Below are the code and all the weights of a small trained network. Each question names an input and a target symbol and asks about switching units off, where a switched-off unit gives its printed mean instead of its output.

import numpy as np


def w(rows, s, z=0):
    codes = np.array(rows[::2]) - 128.0
    scale = np.full(codes.shape[1], s)
    scale[-1] = z or s
    return codes * scale


def norm(h):
    return h / np.sqrt((h * h).mean(-1, keepdims=True) + 1e-5)


def f(y):
    return np.maximum(y, 0)


def softmax(a):
    e = np.exp(a - a.max(-1, keepdims=True))
    return e / e.sum(-1, keepdims=True)


def log_softmax(a):
    a = a - a.max(-1, keepdims=True)
    return a - np.log(np.exp(a).sum(-1, keepdims=True))


def net(x, mask):
    ids = ['αβγδεζηθλξπστφψω'.index(c) for c in x.split()]
    T = len(ids)
    res = E[ids] + P[:T]
    q, k, v = (norm(res) @ M[0].T for M in (Q, K, V))
    z = softmax(np.where(np.tri(T) > 0, q @ k.T / 3**0.5, -1e9)) @ v
    res = res + np.where(mask[0], z, O[0][:, -1]) @ O[0][:, :-1]
    y = f(norm(res) @ A[0][:, :-1].T + A[0][:, -1])
    res = res + np.where(mask[1:9], y, B[0][:, -1]) @ B[0][:, :-1]
    return log_softmax(norm(res)[-1] @ U[:, :-1].T + U[:, -1])


Q, K, V, O, A, B = {}, {}, {}, {}, {}, {}
E = w([
[154,168,84,103,167,162,46,105],'α',
[160,164,103,54,120,183,106,153],'β',
[175,91,88,95,142,159,192,131],'γ',
[116,81,170,145,123,115,57,93],'δ',
[190,120,184,194,134,140,121,131],'ε',
[186,95,159,109,195,128,130,82],'ζ',
[206,137,124,134,159,162,164,149],'η',
[183,85,170,125,163,139,149,142],'θ',
[131,130,176,106,174,136,77,126],'λ',
[167,206,107,94,168,159,132,100],'ξ',
[173,155,154,100,157,153,62,122],'π',
[155,126,3,56,210,141,163,156],'σ',
[128,127,131,40,167,136,89,60],'τ',
[161,111,165,90,99,157,57,118],'φ',
[218,130,40,91,161,143,128,103],'ψ',
[102,178,99,95,131,161,28,132],'ω',
],0.0065)
P = w([
[97,131,180,148,146,157,159,101],'0',
[183,17,87,9,82,174,77,73],'1',
[105,153,177,132,152,90,153,156],'2',
[213,65,86,29,47,189,97,55],'3',
[86,141,172,193,135,205,163,75],'4',
[144,9,63,75,131,104,38,181],'5',
[105,169,166,141,123,63,159,165],'6',
[199,71,87,83,60,222,95,3],'7',
[107,155,176,139,147,95,154,154],'8',
[147,27,58,103,171,75,54,207],'9',
[105,163,171,135,126,81,155,155],'10',
],0.0056)
Q[0] = w([
[48,134,134,138,168,55,139,210],'head 1',
[149,139,72,134,153,161,172,62],'head 1',
[154,54,71,128,177,106,73,255],'head 1',
],0.0098)
K[0] = w([
[174,101,82,79,132,37,101,174],'head 1',
[114,128,70,152,144,159,167,88],'head 1',
[118,183,129,120,103,6,158,161],'head 1',
],0.013)
V[0] = w([
[154,95,131,87,139,101,157,2],'head 1',
[157,206,99,182,169,120,151,122],'head 1',
[63,52,122,206,181,128,122,101],'head 1',
],0.0063)
O[0] = w([
[91,170,57,240,145,66,144,108,253],'head 1',
[136,153,103,45,31,57,171,116,119],'head 1',
[152,118,160,88,164,50,85,254,116],'head 1',
],0.0061,0.0037)
A[0] = w([
[158,89,23,105,103,125,159,70,2],'neuron 1',
[180,179,88,114,153,112,119,160,192],'neuron 2',
[216,74,108,106,67,100,103,136,111],'neuron 3',
[112,106,89,172,174,86,148,117,38],'neuron 4',
[172,164,41,121,87,168,82,115,210],'neuron 5',
[176,119,56,106,89,18,82,187,79],'neuron 6',
[119,108,72,91,144,159,27,105,87],'neuron 7',
[2,113,144,168,166,170,172,149,166],'neuron 8',
],0.0072,0.0039)
B[0] = w([
[108,183,170,182,82,116,60,176,197],'neuron 1',
[139,111,150,112,119,196,152,102,210],'neuron 2',
[35,173,121,116,137,139,169,153,216],'neuron 3',
[103,76,159,96,101,126,134,70,185],'neuron 4',
[115,56,125,117,190,89,115,159,255],'neuron 5',
[254,181,146,116,85,107,108,63,207],'neuron 6',
[123,153,127,199,112,139,203,149,228],'neuron 7',
[133,124,95,68,63,97,118,171,192],'neuron 8',
],0.0072,0.0058)
U = w([
[99,166,165,77,138,73,78,171,133],'α',
[125,71,135,169,35,213,67,94,126],'β',
[141,173,189,255,117,93,176,193,4],'γ',
[155,179,171,111,213,167,65,108,209],'δ',
[168,157,113,19,135,106,145,143,125],'ε',
[219,182,107,166,83,87,82,70,122],'ζ',
[95,140,118,93,8,122,180,125,100],'η',
[171,163,118,164,120,172,254,136,74],'θ',
[170,79,172,119,140,108,185,200,61],'λ',
[47,165,73,81,83,97,54,72,142],'ξ',
[10,188,103,155,140,148,137,200,220],'π',
[84,231,77,165,145,124,184,114,184],'σ',
[116,43,119,171,167,48,146,82,191],'τ',
[140,79,82,186,227,160,149,147,90],'φ',
[98,112,131,156,92,70,18,141,77],'ψ',
[97,61,108,33,156,187,148,141,139],'ω',
],0.0098,0.0028)

Each question gives the input, a string of symbols that net reads in full, and the target symbol t.
The units are the heads (3 rows each of Q, K, V and O) and the neurons (one row each of A and B). Each row of codes is followed by its name. A weight is (code - 128) times the scale printed after its matrix; where a second scale follows, it is the last column's (O, A, B and U).
mask holds one flag per unit, heads first, then neurons. A switched-off unit (its flag False) gives its mean, the last column of its rows in O or B, instead of its output. The means were averaged over made-up inputs and are rounded, as every weight is.
A unit's drop is (log p(t) with every unit on - log p(t) with that unit switched off) / (log p(t) with every unit on - log p(t) with every unit switched off).
The circuit of an input: a set's keep is (log p(t) with only the set's units on - log p(t) with every unit switched off) / (log p(t) with every unit on - log p(t) with every unit switched off). Starting from all 9 units, units are removed one at a time, each time the one whose removal leaves the highest keep (on an exact tie, the one counted first), for as long as the keep stays at least 0.8.
units of the circuit, in order: the units of the circuit, biggest drop first
most important unit: the unit with the biggest drop
top k neurons: the k neurons with the biggest drops, biggest first
input ξ γ σ, target ε: units of the circuit, in order -> (neuron 7; head 1)
input ζ η π φ ξ ζ π ω ω ζ, target π: top 3 neurons -> (neuron 3; neuron 1; neuron 6)
input ω α π ε, target ω: units of the circuit, in order -> (head 1; neuron 3; neuron 6)
input ζ ζ β ε π π, target β: units of the circuit, in order -> (head 1)
input φ ω ω ω θ ε, target ω: units of the circuit, in order -> (head 1; neuron 3)
input ζ ψ ω ζ, target ζ: top 2 neurons -> (neuron 6; neuron 1)
input ζ ζ ω ω ω ω ζ ζ ζ ζ λ, target α: top 2 neurons -> (neuron 7; neuron 8)
input γ ζ β ζ ζ ξ ω γ, target ζ: units of the circuit, in order -> (head 1; neuron 6)
input ω φ ζ π α, target φ: top 2 neurons -> (neuron 5; neuron 3)
input ω ω ζ ζ ζ ω φ α α ω, target φ: units of the circuit, in order -> (head 1; neuron 7; neuron 5)
input ψ ζ ζ ζ ζ η ζ σ, target ζ: units of the circuit, in order -> (head 1; neuron 6)
input ζ ζ η ζ δ, target ψ: units of the circuit, in order -> (head 1; neuron 7; neuron 8)
input π ζ π ζ η φ π φ π σ, target π: units of the circuit, in order -> (head 1; neuron 1; neuron 7; neuron 3)
input ω ζ α π ω ψ β ω ζ ζ, target β: top neuron -> (neuron 1)
input ω ζ ζ ζ ζ τ ζ β, target ζ: top 3 neurons -> (neuron 6; neuron 1; neuron 5)
input ζ π τ ζ ω η, target τ: units of the circuit, in order -> (head 1; neuron 4)
input η ξ φ γ σ ζ π δ π, target δ: units of the circuit, in order -> (neuron 7; head 1)
input ζ ζ ω β φ η ξ ξ ζ, target τ: top 4 neurons -> (neuron 6; neuron 3; neuron 7; neuron 1)
input ω π θ ξ, target ω: top 2 neurons -> (neuron 5; neuron 6)
input η π γ ω τ η, target γ: most important unit -> neuron 1
input φ ζ ε ζ π ψ η ζ φ, target β: top 3 neurons -> (neuron 3; neuron 5; neuron 6)
input ζ π η φ, target ζ: top 2 neurons -> (neuron 6; neuron 5)
input ξ γ ζ ξ ζ ε ψ ζ τ, target ξ: units of the circuit, in order -> (neuron 8; neuron 7; head 1; neuron 4)
input ε ε γ π δ ε, target γ: top 3 neurons -> (neuron 3; neuron 6; neuron 8)
input π π λ, target α: top 4 neurons -> (neuron 8; neuron 7; neuron 3; neuron 6)
input ζ φ ψ σ φ π ζ ω, target φ: units of the circuit, in order -> (neuron 5; neuron 7)
input ζ π π ζ γ π π γ η ω, target π: top 2 neurons -> (neuron 7; neuron 1)
input α λ π γ ω β, target π: most important unit -> head 1
input β ζ π σ φ ω, target π: top 2 neurons -> (neuron 7; neuron 3)
input ζ ε ω ξ ψ ω, target ω: top 2 neurons -> (neuron 1; neuron 5)
